Each row comes from the steps of one path. Every step used is in the known rows, and no mark comes twice. Write the path behind each row, first mark first.
Known rows
V, M, K, E, S, Q, J, C, A, B: [ -43  229 -266 -182   37 -355 -392   52  298 -171 -207  186 -314  292
  101   67  202 -127 -288   73  -28  -75 -108  -35  510  -71  495  -13
  -51  160 -279 -258 -274  195 -414  255  -13 -170  115   51   35 -340
  758 -157  131 -181  286 -166  388  537 -102  -87  184  329  223  -32
  -52  307 -219   15 -260  302 -323  387   20]
V, S, K, E, T: [-294   31 -118 -114  132   12  223   -8    3   91  111  193 -258  -42
  165  -29 -306   30 -210  152  285  -73 -310  140  -15 -121 -498  -12
 -233 -326  102 -395  273  389   14 -178  283 -193  287  202  103    9
  251 -350   66   23  371  -33  393   -4   93   -8 -247 -110  432 -177
 -472   47 -348  130   60  136 -295 -185  301]
W, A, T, Y, M: [   4 -233  -18 -236  133 -160  247 -111   67  -31  -48  -74  164 -123
  219  188 -172 -151    0   14   97    0  -89  253  220 -121  672   23
  181 -295 -185  635 -347 -101  -89  404 -329  142   38 -230 -216 -405
 -153  -38 -252  -21  129 -314  125  398 -187   14  121 -170  266   92
 -359  -72 -106 -145 -110   90 -225 -136 -150]
Y, T, M, V, S, K, Q: [-324  369 -186 -395  267   17  327 -218    1   -2 -452  200 -168  127
  -47  110 -271  254  -58  -67   88  144 -132   64  312  -96    7 -591
  101 -420 -224  -87  178  353    1   73  215  -66   91 -136  -31 -188
  382 -474 -145  162  264 -115   99  234  -96 -108  -88 -306  261 -104
 -507   46 -218  -78  321  474 -178 -375  493]
J, C, A, T, Y, M, V, S: [-345  -44 -260 -294   71 -251  149  -13  331   28 -163  260 -253  168
  127   77   22  184 -441   27   95  164 -260   81  339  -75  248 -138
   91 -224 -222  -42   85 -240   84  188  -35  128  265 -202 -396 -338
  472 -385 -189  290  331  -98  108  426 -289   17  513 -339  212  -62
 -217  -23 -406 -198 -137  587 -215  -34  255]
K, Q, S, T, M: [ 159  252  -41 -175  275   20  325   -1 -141   60 -121  -35   50  106
    3  138   -2 -208  -11  185  -58  236  161  191  202   34   -3 -441
  288 -129 -142  501  505  406  264  441  130 -309  151   34  -75 -262
  -24 -539 -328   80   25 -197 -189  467 -142  -60   32 -249  -33  176
 -140  238 -453 -286  -34  221   67  275  105]
V, M, T, Y, A, B, W, C, Q, S: [ -37   69 -111 -429  -95 -193 -398   44   65  -40 -364  -26  -49  -65
 -158   76  245 -165  -62   19 -157 -485  268   82  274 -239  120 -227
  372  185  -63  159    5   39  160  569  -23   13  323 -278   53 -212
  154 -196   73  123 -131 -218  -23  592 -259   79  511  152   37  307
   67  360 -802 -204  133  250 -350  338 -216]
Y, A, T, M, K, E: [  16  226    8   15   67 -155  171 -258 -153 -128  145 -123  128  -10
  444  102  -91   42   59   18  -57  -76 -491  412  212  128  252 -147
  -24  -90  -66  100  167  232 -388   72 -212 -267   39  -42 -169 -366
  282 -509 -158  276  312 -253  334  449  205   29    1  113   76 -322
 -400   20  -90 -211  331  126 -275  467  137]
A, B, W, C: [-110 -122 -233 -161  125  117  101  109 -331  224  186  151   37   44
  101   37  433 -350  205 -433 -336 -448  282  207  189  -90  296   94
  494 -116   99 -126 -181  329  305  337  278  -74   73 -353 -123 -308
  337 -237  -79  -88  233 -348   62  500   18  277  335  169   15  249
  180   17  -87 -113  -25  261 -270  314   90]
C, A, T, Y, M, K, Q: [-193  258 -167 -411   15 -208   89 -142  187 -166 -436   23  -18    5
  173  181 -345  186   32  -96  125   93 -364  424  246   33  390 -310
   75 -292 -239  127 -223   42 -380  207 -258 -157  -73 -103  -50 -419
  311 -338  -62   38  241 -296  344  350   73   14   56 -113   92  -23
 -438   99  -87 -181  235  238 -319 -170 -132]
E, M, T, Y, A: [ 185   66  148 -118   19 -279   77 -143  170 -236  155   19  -52   -8
    0   92 -121 -102  511 -113   19    3  -24  411   82  -79  379   17
 -114  109 -282  408  -80 -310   29  156 -509   93  352 -318  220 -320
 -263 -205 -196  161  173  -72  133  205 -266  160  117  103  139   17
 -178   49 -327 -119  286 -110  -91    9   99]
C, J, Q, S, T: [-190  371 -156 -319 -111  103 -284 -139  118  126 -300  -15   15   87
 -177   82  185  107 -166  256  117  126  271  -62  182 -220 -353 -260
 -164   61 -363   67  360  224  340  550  412 -361  141  115  112  -15
  256  -30  161  -80 -241 -171 -101  584 -159 -354 -100 -321   56  116
 -258  246 -378 -118 -455   87   55  -29 -282]
A, C, J, Q, S, K: [ -44  347 -299 -370  158 -131 -325 -107  104   91 -364    9    4  -90
   19    6  -27 -128 -150  136  233   40   86 -116  317 -385 -210 -204
 -121 -110 -384   -7   80  576   10  595  261 -204   54 -175  102   54
  374  198  129    5  -81  -38 -105  380 -215 -460 -193 -232  132   64
  -23  291 -203  120 -215  301 -152  -32  382]
W, A, T, M, V, S: [ -12 -196 -197  -53   54  -88  347    6  -36   86   78  183 -130  242
   -1   65  246   51 -242  -41 -158  150 -177  159  277  -68   84 -240
  278 -214  -39   62  368  -20  267   72   66    7  306 -189 -394 -109
  274 -624 -277  353  382  -50  -26  530 -269   83  367 -152  189 -251
 -210  -30 -429 -256   54  522 -135  128  400]
C, A, T, M, K, E, S: [ -68  123 -154 -330  -48 -353   72  -59  144   82   23   55 -454   29
  306  169 -180  -44 -155  181  306  187 -691  207  321 -118 -325  -80
 -117 -260  142  -78  491  375 -347 -135 -224 -336  167  234  -94 -163
  379 -297 -277   88  565   31  210  236  190  118  214  137   98 -201
 -375   81 -364  -60   93   38 -358  279  182]
Y, M, K, Q, J, C, A: [-257  467 -200 -312  225 -381 -364    0  440 -134 -283  129 -105  140
  241   11 -203  -91 -111  -39  142  153 -199  171  203   32  189 -198
  -44  164 -347 -113 -233  -10 -310  419  -48   44  -26  132   29 -188
  673   67   87 -211   85 -180  275  297  -40  -36   59  -17 -112  251
 -354  236 -179  -21 -362  308 -230  100 -239]
K, E, S, T, Y, M, V: [-247   24 -140 -448   39  -58   20 -221  532  -50  -80  227 -192 -124
  336  116 -254  379   51   65 -101  155 -378  307  439   55   43 -113
 -280 -334 -366  268  263   51  178  263 -217  -69  427 -178 -109 -135
  251 -579 -330  247  280  -74 -165  234    3  213  288 -211  421  -99
 -409 -119 -229   84 -102  250  -18   26   51]
E, M, K, Q, C, J: [-170  343 -129 -360   44 -612 -204  101  390 -239 -141  163  -56  -29
   31 -134 -290 -192 -292   52   16   -1 -187   24   61   19 -191 -349
  -37  124 -162 -282   26 -114 -302   62  -84 -181  110  403  149 -216
  244 -328  -33 -243   -5  121  412  122   31  -98 -166   64  -48   32
  -42  394 -260 -146  -36  305 -159  121   63]
B, W, C, Q, S, T: [ -94  302 -241 -414   53  243 -195  -68  150  121 -228   18   59  -54
 -185  144  250   21  -33  -23   -8 -206  429   86  197 -210 -383 -269
  161   51  -42  153  320  258  519  636  420 -260  182   19  137  -97
  239  -93  151 -130 -246 -225 -316  581  -22 -122  271 -136  144  201
 -312  313 -550   26 -235  128  -60   31 -202]
Y, A, T, M, K, Q, C: [-142  457 -296 -174  253 -454  247  219 -157   18  -87  301  -22  364
   29  -12 -219  107  105 -116  -81 -127 -282  393  137   96  163 -524
  207  -67   97  406 -179  -77 -111  110 -228 -419  126  165  -77 -250
  -96 -430 -144  168  251 -206  519  561 -237 -164  -80 -143  254  190
 -155  526  -77 -237  507  222 -173  498   49]
W, C, J, Q, S: [-321  215  -80 -294 -166 -226 -489  -26 -153  209 -397  -44  -81    8
  -18  -38  155  -73 -334  288   69   29  -13 -220  118 -289 -178 -172
  -46   52 -277 -111  153  227   86  440  295 -210   74   -7  -13  221
  288   75  137   66 -179  -85  175  517 -220 -198  -47 -148 -179  253
  162  176 -384 -341 -294  183 -178  168 -347]
M, T, Y, A, C: [ 233  269 -214   93 -129 -179  -21  -13  -87 -202  164  -14 -276  165
  109  102  -38 -251  375 -370   20 -167   87  517  282  123  640  -38
  138  212  -58  -18 -584  -96   28  196 -387   46  111 -255  -21 -271
 -153  -74 -184  254  105 -387  218  207 -190 -115  213   -2   24  -56
  174  254  -10 -157   56 -105  -96  414   47]
S, E, T, Y, A, B, C: [ -51   45 -342  -21  368 -256  -55  229  -71   11   96  -69   61  199
  112  -47  379  -18  237 -109 -178 -337   14  200  224    9  393   -4
  -57   85  -98   93 -217  237  145  112 -207  -44   88 -137  244 -626
  138 -169   78   65  282 -152  197  -74 -349  248  -54    5  232  173
  147  190  -83 -216   87   33 -241  521  352]
Q, S, E, M, V, T, Y: [  32 -145   -9 -466  192 -320   41 -332  -69 -135 -154   46 -309 -134
   95  155    7  193  -24  285 -101  -41  -54  147  289  -17  -42 -115
  -18 -212 -500  642 -138  -22  369   92 -320 -143  488 -279  -38 -240
 -222 -448 -292  521  205  147  -94  249 -139   99  307 -102  377   44
  363 -129 -463 -192   95  307  -64  126  183]
T, Y, A, B, W: [ 139 -207 -181 -120  150 -264   17   87   72  -40   -2 -177  126   92
   10   -2  183 -110  245 -251 -203 -512  211  307  187 -160  390  -90
  315 -130 -268   56  -39  -80 -176  135  125  101  198 -276  -63 -747
 -114 -292 -202   59  161 -213  148  126 -270    7  462   82   48  205
  138 -126 -323 -306   39   68 -236  306  146]
K, M, V, S, E, T, Y: [ -45  -39 -117 -369  286 -213  277  -31  -47  -73  -36   75 -337 -258
  158  145 -238    5  -12  293   87   56 -144  220   82  -23 -256  209
 -108 -346 -312  189  166  140  274    2  -85 -178  296 -198   15 -328
 -138 -488 -247  242  340   35  141  -67  -70  124  101 -194  314   56
   30  -11 -477 -208  237  157 -163 -101  411]
J, C, Q, S, K, E, M: [-152  215  -65 -204  227 -108    6 -416  277  -86  -64  170  -52 -218
  243   27 -410 -346 -289   59  254  147 -399 -138  232 -325 -307 -119
 -416 -410  102   82   77  213 -200   20   25 -249  350  227   81  209
  529 -269  127   20  195   64   52  246  188  -50   77  247  498 -136
  165  223 -462  142 -191  212 -162 -160  271]
V, S, Q, J: [  46  443 -278 -161  350 -188  -17   20  -71 -354 -199  381   34  231
  -18  -47   69  203 -452  391  -89 -104   83  -77  230 -201  -49 -206
  -20   42 -232 -158 -243 -177  182  328  421 -215   20  221  136  208
   36  138   24 -292  -13  110  399  536 -225 -401 -171    6  383 -219
 -188  326 -174  217  314  150 -120  -64  -25]
C, J, Q, S, E, K, M: [-213  226  -35 -232  288  -88   31 -357   75  218 -246    9  107 -480
  234  117 -393 -313 -283  390  476  296 -257  -17   14 -209 -139 -125
 -332 -569 -367 -282  330  343 -367  150  136 -366    2   65  -18 -115
  104  138  -59   67  147   -5  197  -38  -12 -246 -375  159  355 -122
  -56  166 -220 -136  -96   56 -118 -174  322]
A, B, W, C, J, Q: [-249  169  -74 -233 -255 -223 -304  -60  -54   13  -99 -143    9    9
   42 -112  366 -288 -181 -212  -72  -45  158 -155  255 -153   75   89
   30   13 -625 -144  119   87 -106  463  506 -205  -87 -239 -138  -67
  584  -68  215  -71  -26 -250  330  324   87 -105   13  -24 -248  102
  282   39 -174 -438 -362  319 -160   54 -192]
J, C, Q, S, E, K, M, T, Y, A: [  55  347   51 -275  155 -309 -101 -231   94  -84  -88  -26 -107 -215
   90  180 -156 -152  354   32  200  -59  -25  357  153 -222  189  -23
  -87  -43 -431  329   60  -75  -76  334 -317  -58  195 -299  125 -376
  -83  -50  -76  229   63 -142  115   73 -241   15   74   83  246   90
 -245  241 -467 -153  296  -12 -163   87   37]
A, C, Q, S, K, E, M, T: [  99  405 -235 -142 -286   84 -162 -156  354 -206   76  126  -67   38
   30  -60    1 -412  112  -18   54   51 -169  279  329  -86 -211 -200
 -150 -147   31 -178  137  113   50  101 -109 -207  493   52 -112  121
  410 -526  -49  116   64 -288  -49  462  159  -85  122   49  351 -185
   84  362 -597  188   36  249  -81  170 -225]
E, M, T, Y, A, B, W, C, Q, S: [  35  120 -110 -421  -78 -209 -404   32  194    0 -271  -10  -87  -84
 -120   67  175 -271  -12  -22  -88 -367  131  127  254 -311  100 -207
  230   63   -8  200   42   75  195  467  -22  -27  359 -199  105  -36
  138 -223   15   75 -161 -161  -69  605 -193  101  512  185  163  296
  137  336 -867 -200   82  170 -301  271 -292]
S, K, M, T, Y, A, C, J: [ 148  378 -102 -240 -126 -380 -215  -39  343 -332  -34 -146 -123  -69
  117   35 -164 -545   83 -178  134  -47  157  225  212   90  443 -164
  -13  328 -356 -476  -93  194 -329  370 -186  106  -62  -94  181 -481
  249  -60 -153  -87  -14 -197  233   16   -1 -173  -85  100 -148 -177
  -43  299 -216 -176 -169  188 -196  182  329]
T, M, K, E, S, Q, J, C: [-183  653 -392 -275  265 -279    2 -140 -209  -34  -95  440 -225  327
  394   40 -173 -162 -261  237  -69    7 -241  161  437 -188 -240   79
  -28 -168 -218   28  -15  320  -84  194  350 -393 -122  324 -225  243
  571 -100  -72 -123  232  -42  362  307   -3 -169 -107  -93  280   44
  193  454 -127   86  -13  310 -120  587 -182]
V, M, K, E, T, Y: [ -58 -111    4 -320  134 -275  192 -154  -32 -185  -62   91 -235 -218
  240  120 -329  -22  -20  302   17 -100 -198  378  147   63 -283  314
  -55 -128 -229  200  -62   27   21 -105 -329 -164  283 -147  -15 -340
 -146 -509 -153  238  369   -6  330   73   74  276   60  -36  107   87
  -29    9 -381 -258  231   59 -315  143  239]
M, V, S, T, Y, A, C, Q: [ 163  360 -143 -218 -148 -154 -222 -101  480 -379 -109 -117 -280 -113
  -77  124   33  -13  -79 -491   60 -234  201  189  398   48  263 -155
  102  261 -184  166 -142 -265   80  444  -35   63   57 -232   85  -49
  229  -94  193  178 -199 -181  -81  103  114  -92  591  116  154 -206
  -81  367 -465 -114   58  130  -91    6   77]
B, J, Q, C, A, T, M: [ 259  161 -218  -55  173 -430  184  294 -140    3  126 -178  192  263
   59  -47  231 -375   37 -237   17  116  -64  253  229  102  363 -252
  289  156 -174  552  255  110 -246  350  -85 -306  -22 -152 -237 -625
   69 -383 -297  114  322 -300  151  516 -133   70  109  -73 -152  213
  190  282 -354 -598 -112  329 -154  506  169]
V, M, T, Y, A, C: [ 180  165 -213   74 -124 -192   34  -67 -107 -267  140   43 -225  141
   85  101  -82 -247  286 -342   -5 -204  133  478  316  136  647  -48
  186  240  -70   -5 -628 -184  -32  247 -437   60  218 -276  -36 -376
 -118 -117 -150  261  206 -381  267  236 -263 -105  238   48   29  -76
  220  306  -39 -112   31  -28 -135  396  185]
V, T, M, K, Q, J, C, A, B, W: [  12   50 -359 -316  207 -390  -48   63  140  -63 -164  -66   63  328
  113  -45  186 -182  -13 -180 -246 -428  102  412  358  -14  292 -395
  486 -156 -432  -19  -12  121 -273  251  295  -41  178  -54 -245 -677
  355 -469 -235   43  240 -282  257  373 -154  -63  439   10   19  246
  191   55 -485 -325 -146  476 -299  574  -40]
A, T, M, K, E, S, Q, J, C: [-137  651 -451 -247  150 -269   26  -78 -276  -11  -84  425 -222  458
  362   69 -126 -193 -257  157  -47  -37 -275  187  488 -208 -113   57
  -14 -111 -143   46  -32  329 -165  162  357 -432 -164  298 -286  141
  604 -122  -59 -121  289 -139  449  422    9 -176  -99  -81  363   14
  208  489 -126   -8  -30  315 -189  603 -263]
Q, C, A, B: [ 120   76  -95   26   72 -354 -369  381  363  -45  -76   -8 -187  278
 -143  -46  353 -156  -69  -78  -63  -94   83  -88  200  109  660 -191
   68  320  -99  -34 -337   -9 -183  171 -198  -13  142  -38  102 -401
  209 -128   56  -78    2 -183  210  466 -200  -76  192  218   70  222
  -51  211 -153 -197 -188  140 -150  340  -10]
M, V, S, Q, C, J: [-133  329 -287 -278  160 -522 -287  254  346 -248 -104  200 -137  -29
  -26 -164  106  -10 -443   87  -48   13   57 -201  167    7 -231 -220
   18  261 -308 -378  174 -135  -35  282  216 -170  144  263   82 -221
  239 -248   22 -242  -62  170  283  185  -59 -193  -14  -32   -8  -49
 -108  305 -241  -59  -23  468 -143  136  243]
K, E, M, T: [  25  216  -78    1 -309  122   30 -153  230 -169  243  158   -1  112
   47  -91   25 -315  198   47  -39  165 -248  283  156   19 -194  -75
 -201 -179   29 -183  216  -76   41 -153 -163 -179  488   97 -165   49
  284 -624 -142   95  191 -234   62  350  175   86   14   47  253 -190
   46  132 -423  110   65  158    0  123 -316]
E, M, T, Y, A, B, J, C: [-174  239 -357 -256  -38 -327  -69 -151  -94   98   73  219   33  358
  108  -48  121 -275  243 -270  -75 -278   18  417  249 -268  262  211
  -36 -115 -155   -8 -297  109 -184  -71 -118 -176 -145  -49  -91 -439
  493 -188 -145   66  359 -238  116   85 -298  209   46  -54  177  180
  665  403 -230 -140 -359  292  -23  613  -78]

Which path is each row?
[-315    4 -210 -509    9 -181 -248  -60  346  -10  -45  176 -122 -283
  338    6 -150  246  -20   24 -167   55 -288  232  356  -47   87  -18
 -184 -241 -616  204  217  133  257  567   26  -69  479 -317  -58 -102
  382 -536 -186  119  157 -109  -30  276 -131  187  146 -265  349   67
 -184  -40 -340   22 -217  424  -93  -25  -75] => W, C, J, Q, S, E, T, Y, M, V
[ -31  106 -285 -410   52 -219 -220 -297  237  -71  184  165  189 -412
  279   28 -130  -55  -83   67  -16   63 -405  305  229 -287 -193  162
 -138 -312 -371  147  121  176    0  425  -34 -348  370  -35   62   55
  534 -213    1 -192  153  114  -24  527  -47  -75   -5   70  279 -172
  117  260 -278  325  -65  272 -110   48  169] => W, C, J, Q, S, E, M, K
[ -22  333 -104 -369  -70 -369 -343 -113  250 -193 -210 -157  -21  -39
  -32    6  124 -138  -32 -419    9 -437  202   87  250 -182  165  126
   72  169 -235  240 -144  -90 -289  220   26   -1 -369 -128   80 -223
  451   88  249   15 -127 -111  -34 -208   84  153  347  170   27   99
  332  422 -433 -206  -90  223 -103  245 -142] => T, Y, A, B, J, C, Q
[-240  269 -201 -355  267  -22  408  -78  -18   -8 -363  261 -239  110
    0   76 -301  128  -88  -52  123  183 -183  121  230 -136 -212 -490
   35 -507 -140  -95  282  424   28   73  247 -244  128  -79   32 -119
  414 -593  -63  164  395  -74  161  114  -30  -49 -114 -230  319 -136
 -375  146 -293  -18  311  488 -187 -373  543] => E, T, M, V, S, K, Q
[-276  186  -76 -291 -180 -467 -370 -161  147 -118 -215 -197  -52  177
   58 -129  364   47 -109  -98 -104   -8   25  -47  378   13  226  -96
 -238  161 -892  143   65  -57  -86  358  117 -135   34 -285  -15 -187
  429 -151  189  292   59 -101  335  154 -113  -18  -34 -124  -86   25
  319   18 -218 -580 -277  352 -136  286  -33] => M, V, T, Y, A, B, C, J, Q
[  -9  402 -490 -235  230 -168    5   -2  -50  -63  -84  176 -408   -4
  265  175   87  -54 -211    4  275  313 -307    8  494 -202 -210  123
  -68 -245 -124  -27  329  449 -235  271  299 -574   35  157  -63 -112
  515 -180   21 -199  456  -50  238  356  232  -79  172  126  268 -204
 -158  197 -173  114  105  278 -354  132  214] => J, C, A, T, M, K, E, S, Q
[ 226  190 -294 -211   61 -360   46  106  188  -22  136    5  215   93
  208   20   36 -112   76  -92  -96   96 -300  571  329  123  213  -19
  244   36 -354  582  232  114 -198  413 -215 -309  103 -210 -304 -268
  212 -368 -225  100  216 -150   88  702  -74  -31  121 -132  -23   71
  -27  308 -211 -229  147  340 -165  620  131] => J, Q, C, A, T, M, K
[ 151  256  -85 -162  238 -211   80   61   26   35  -17 -166  168  185
   28   39  268 -307  -15  105 -118  129  235  163  323    3  285 -369
  187  112 -426  498  518  382  179  657  125 -241  152  -75   11 -442
  144 -426 -228   37   -6 -218  -85  525 -321  -60    1 -202  -88  200
  -44  306 -502 -442 -231  256    3  536  185] => Y, A, B, C, J, Q, S, T, M
[ 158   87 -278  -96  503 -316    8    5  141  133  227  287 -105 -428
  173   51   31  -21 -271  126  341  216 -365  213  315 -322 -415  -71
   56 -376 -398    1  287  -90  -19   80  -22 -394  473  -80 -228 -553
   63 -292 -138   63  354  120   15  108 -145   -4   -2   67  487  -95
 -408  155 -263   58   26  255 -141 -171  455] => Q, C, A, T, M, V, S, E, K
[ 202  154 -139 -149  254 -111   76   19  -88  109  -16 -179  186  161
   17   63  399 -433   -3  122 -204  179  282  161  350  -36  117 -311
  287   21 -370  529  491  518  308  650  172 -276  134  -45  -89 -293
  197 -484 -211   15    6 -264 -184  631 -251  -19  -29 -175 -107  204
  -70  271 -506 -454 -353  309  -20  546  112] => W, A, B, C, J, Q, S, T, M
[ 161  369 -155 -398  183 -386   -9   20  -65 -202 -419    2 -251  228
   61  224  -45 -249   96   12  108   36   -6  159  378  -91  209  -17
    7  177 -313  369 -317  112 -132  194 -251 -162 -151 -317  -36 -595
  150 -180  -65  123  241 -237  286  406   42   62  104  -44   47  280
   -6  169 -264 -544   57  190 -370   24   46] => S, K, Q, J, C, A, T, Y
[ 274  631  -61 -288   11 -344 -249 -121  385 -454 -178  162  -14   71
   56   13 -281 -261  -69   85   -8 -313   28  407  334  -11  209 -260
  -58  247 -294    6 -367 -273  -99  300 -135  -34   -7   18  143  175
  -75  126  -59  -16 -178 -116  326  277   -8 -183  -52  280  370 -112
 -107  592 -463  -67  280  -90 -132  223 -318] => E, K, M, T, Y, A, C, Q, J
[-333  162 -103 -218  -20 -109 -123  -17   54   93  -44   60 -232  -86
  181  -81 -314  -33 -225  219  288  -45 -310   60   30 -178 -568  -52
 -366 -192 -140 -404  367  491 -110   -1  381 -280  265  229  172   85
  339 -298  158  -29  214  -57  449   33  114  -76 -378 -105  302  -62
 -363   98 -428  -20 -156  123 -314 -110   30] => C, J, Q, S, K, E, T
[  48  218 -343 -107  -85 -317  -91  282  210  -42  -61   92  -74  349
  -64   52  -24 -146    5 -321  189   66 -332  219  203   23  325 -310
  -32  228  161  100 -171 -104 -366   65 -235 -267  152   61  -30 -461
  280 -248   67  -55  331 -275  423  669    5  -14  133  142  243   79
 -140  315 -211 -308  -90  180 -363   83 -105] => E, M, K, Q, C, A, T
[  42  198 -288 -262  249  -64 -372   65 -288  -25  -71 -237   20 -401
   29   65  379   46 -137   60  -55 -393  120 -237  149 -362 -154 -175
  232 -182 -166   77  116  317  179  595  416 -249  195  -58   91 -379
  344  -94  178 -131 -167 -156 -151  170  -91 -280  257   35  231   61
   11  197 -422  185   84  220 -138  -31  -39] => A, B, W, C, Q, S, E
[ 157  107 -124 -135  262 -214  180  209 -157   46  217  -78 -125 -151
  180   -8 -158 -375 -137   90   33   36  -80  156  100  -50 -237  -43
  273 -195 -161  422  590  419   75  293  294 -208  243  117 -115 -126
  116 -506 -200  -42  102  -49  -14 -110  -59   45   40 -172  133  197
  144  292 -632 -109  -28  284  -30  277   76] => J, C, Q, S, E, T, M
[-106  509 -206 -499  254 -285  147 -105   61 -309 -481  393   -3  365
   81   63 -344  240 -213  271  -86 -137 -203  199  386 -188  180 -582
  -92 -170 -302   68 -301    5   -1  282   67 -147   23   -5   74 -101
  216 -237 -163    5  201 -113  452  576 -220 -256 -231 -165  539 -119
 -429  327 -253  -23  342  287 -226 -185  -17] => A, T, Y, M, V, S, K, Q, J
[-265  410 -345 -345  256 -443  208  158  -50   -1 -257  337  -42  241
   85   19 -284  165  -44   42  -23 -129 -294  348  195   63  114 -395
  168 -225   34  416 -395 -148  -63  117 -294 -391   89  145 -167 -270
 -116 -355 -145  149  198 -226  504  563 -182 -189  -30 -273  310  268
 -131  467  -51 -204  445  247 -209  362  -83] => A, T, Y, M, K, Q, C
[-277  460 -329 -267  167 -523   12   89 -126   89  -82  171  152  341
  -50 -173  173   11  171   -9  -49 -202    8  278  136  -24  159 -201
  -86 -105 -301  392 -260 -176    6  245 -161 -497   49  -65  -70 -249
 -119 -128 -121  318  215 -300  447  599 -436 -248 -134 -232  203  300
  355  548 -223 -383  199  205  -36  676   21] => K, M, T, Y, A, B, J, Q, C
[-211  348 -298 -365    5  121 -326  -90    9  232 -238   45   76  164
 -182   96  476  112   24   19   47  -28  344   99  248 -244  -49 -222
  -75   76 -280   85   92  364  429  678  305 -450  100  -89  202 -235
  427  -20  149  -72  -35 -353 -142  884 -254 -161    3 -193   99  207
 -206  328 -375 -113 -520  152  -35  138 -184] => W, C, A, B, J, Q, S, T
[ 122  203 -232 -339  273 -468   25   85   -8 -126 -263   78 -355  -40
   47  206   66    1  -37   49  170  122 -207  194  375  -96   -8  -71
   46  -33 -342  307 -138 -154    1   62 -351 -306  202 -331 -157 -793
  -32 -469 -144  306  369 -138  252  379  -34  122  284  -44  190  167
 -151   83 -355 -550  207  248 -358  -67  234] => M, V, S, E, K, Q, C, A, T, Y
[-123  452 -350 -280  503 -480 -283  203  429  -93  -69   97 -248  -72
  116   -3   20   67  -76   15  215  231 -223   83  271  157  -75 -254
   47  209 -220   58   89   42 -121  374 -122 -193  357  178  105 -320
  171 -131 -108 -177  183  -28  220  570  -40  -65  180   23  -39  234
 -600  203 -310  -45   48  251 -334  265  265] => Y, T, M, K, E, S, Q, C, A
[ 171  116 -244    1   46 -262   32 -213  -89 -236  261   41 -339   10
  212  131 -143  -62  237 -409   25 -161  -72  427  346   70  644 -161
   -8    3 -189  190 -622  -93   78  226 -344  -45  375 -224   72 -270
  -69 -186 -183  339  265 -212  182  179 -219 -138  283   94  386 -228
  324  164  -58   -6  -64   31  -57  245  307] => S, E, M, V, T, Y, A, C
[  23  124 -122 -411  202 -309  -80   37 -105  -71 -138  -38 -387 -287
  111  128 -171 -119  -50  253  123 -113  -12  117  125 -189 -436  304
    4 -140 -297  365   51  158  225  112   10 -179  174  -85   43 -222
  -75 -268  -15   84   45   19   88 -167   -5   96  142 -184  179  313
  180  160 -565 -206   84   78 -184    6  -37] => J, C, Q, S, E, T, Y
